Below are the code and all the weights of a small trained network. Each question names an input and a class and asks about switching units off, where a switched-off unit gives its printed mean instead of its output.

import numpy as np


def w(rows, s, z=0):
    codes = np.array(rows[::2]) - 128.0
    scale = np.full(codes.shape[1], s)
    scale[-1] = z or s
    return codes * scale


def f(y):
    return np.maximum(y, 0)


def log_softmax(a):
    a = a - a.max(-1, keepdims=True)
    return a - np.log(np.exp(a).sum(-1, keepdims=True))


def net(x, mask):
    res = np.array(x, float).reshape(1, 5) / 4 @ E
    y = f(res @ A[0][:, :-1].T + A[0][:, -1])
    res = res + np.where(mask, y, B[0][:, -1]) @ B[0][:, :-1]
    return log_softmax(res[-1] @ U[:, :-1].T + U[:, -1])


A, B = {}, {}
E = w([
[54,60,69],'x0',
[98,210,66],'x1',
[127,128,128],'x2',
[255,101,67],'x3',
[128,129,128],'x4',
],0.012)
A[0] = w([
[162,137,204,103],'neuron 1',
[78,123,222,168],'neuron 2',
[66,68,65,96],'neuron 3',
[33,148,222,255],'neuron 4',
[171,92,20,202],'neuron 5',
[138,134,158,106],'neuron 6',
[201,98,100,168],'neuron 7',
[43,140,215,113],'neuron 8',
[144,44,106,62],'neuron 9',
[133,48,174,82],'neuron 10',
[108,245,32,79],'neuron 11',
[165,194,213,97],'neuron 12',
[148,222,138,112],'neuron 13',
[165,72,246,86],'neuron 14',
[65,23,61,112],'neuron 15',
[47,200,168,122],'neuron 16',
[202,125,39,195],'neuron 17',
],0.012,0.0016)
B[0] = w([
[139,172,84,191],'neuron 1',
[146,138,129,216],'neuron 2',
[173,134,107,209],'neuron 3',
[167,128,149,253],'neuron 4',
[136,105,145,219],'neuron 5',
[128,154,84,151],'neuron 6',
[146,76,158,210],'neuron 7',
[146,114,180,231],'neuron 8',
[115,98,117,189],'neuron 9',
[6,128,109,197],'neuron 10',
[26,135,140,224],'neuron 11',
[177,181,90,215],'neuron 12',
[131,149,78,195],'neuron 13',
[53,155,118,227],'neuron 14',
[180,182,68,234],'neuron 15',
[150,94,151,220],'neuron 16',
[137,118,187,229],'neuron 17',
],0.015,0.011)
U = w([
[206,73,224,173],'0',
[199,163,5,8],'1',
[38,124,98,184],'2',
],0.014,0.0013)

Each question gives the input, the list of numbers given to net, and the class t.
The units are the neurons (one row each of A and B). Each row of codes is followed by its name. A weight is (code - 128) times the scale printed after its matrix; where a second scale follows, it is the last column's (A, B and U).
mask holds one flag per neuron, in row order. A switched-off neuron (its flag False) gives its mean, the last column of its row in B, instead of its output. The means were averaged over made-up inputs and are rounded, as every weight is.
A unit's drop is (log p(t) with every unit on - log p(t) with that unit switched off) / (log p(t) with every unit on - log p(t) with every unit switched off).
The circuit of an input: a set's keep is (log p(t) with only the set's units on - log p(t) with every unit switched off) / (log p(t) with every unit on - log p(t) with every unit switched off). Starting from the 12 units with the biggest drops (on a tie, the unit counted first), units are removed one at a time, each time the one whose removal leaves the highest keep (on an exact tie, the one counted first), for as long as the keep stays at least 0.8.
circuit, biggest first: the units of the circuit, biggest drop first
unit that matters most: the unit with the biggest drop
k most important neurons: the k neurons with the biggest drops, biggest first
drop when u is switched off: that unit's drop, to one decimal
input [-3,-5,-1,-1,0], class 2: circuit, biggest first	(neuron 14)
input [-2,-3,8,-1,8], class 2: 4 most important neurons	(neuron 15; neuron 3; neuron 14; neuron 13)
input [4,-2,6,-3,1], class 1: 2 most important neurons	(neuron 15; neuron 17)
input [-4,-5,-5,4,-2], class 2: circuit, biggest first	(neuron 14; neuron 10)
input [5,-6,2,3,-2], class 2: 2 most important neurons	(neuron 10; neuron 12)
input [-8,-7,3,0,-4], class 1: 3 most important neurons	(neuron 12; neuron 1; neuron 11)
input [-3,-2,-4,-2,-1], class 1: 2 most important neurons	(neuron 17; neuron 11)
input [5,5,8,-3,-2], class 1: 4 most important neurons	(neuron 15; neuron 3; neuron 10; neuron 14)
input [0,-7,6,5,-3], class 2: 2 most important neurons	(neuron 10; neuron 14)
input [-4,4,0,-4,-1], class 0: 4 most important neurons	(neuron 15; neuron 16; neuron 10; neuron 14)
input [0,-6,-7,-5,-1], class 2: 3 most important neurons	(neuron 10; neuron 14; neuron 17)
input [4,4,3,-2,2], class 1: 2 most important neurons	(neuron 10; neuron 15)
input [6,4,6,-5,-1], class 1: 4 most important neurons	(neuron 15; neuron 17; neuron 3; neuron 7)
input [-1,8,-6,4,7], class 2: unit that matters most	neuron 11
input [-4,1,-7,-5,-7], class 0: 2 most important neurons	(neuron 8; neuron 15)
input [6,-5,-3,8,4], class 0: 2 most important neurons	(neuron 17; neuron 7)
input [3,-4,4,5,3], class 0: 3 most important neurons	(neuron 11; neuron 7; neuron 17)
input [8,2,-8,0,-5], class 1: drop when neuron 15 is switched off	0.0
input [5,-5,7,-3,-6], class 1: drop when neuron 17 is switched off	0.1
input [8,0,0,-4,-1], class 1: drop when neuron 15 is switched off	0.5
input [5,2,-3,-6,5], class 0: unit that matters most	neuron 8
input [8,2,-6,-6,-4], class 1: drop when neuron 15 is switched off	1.1
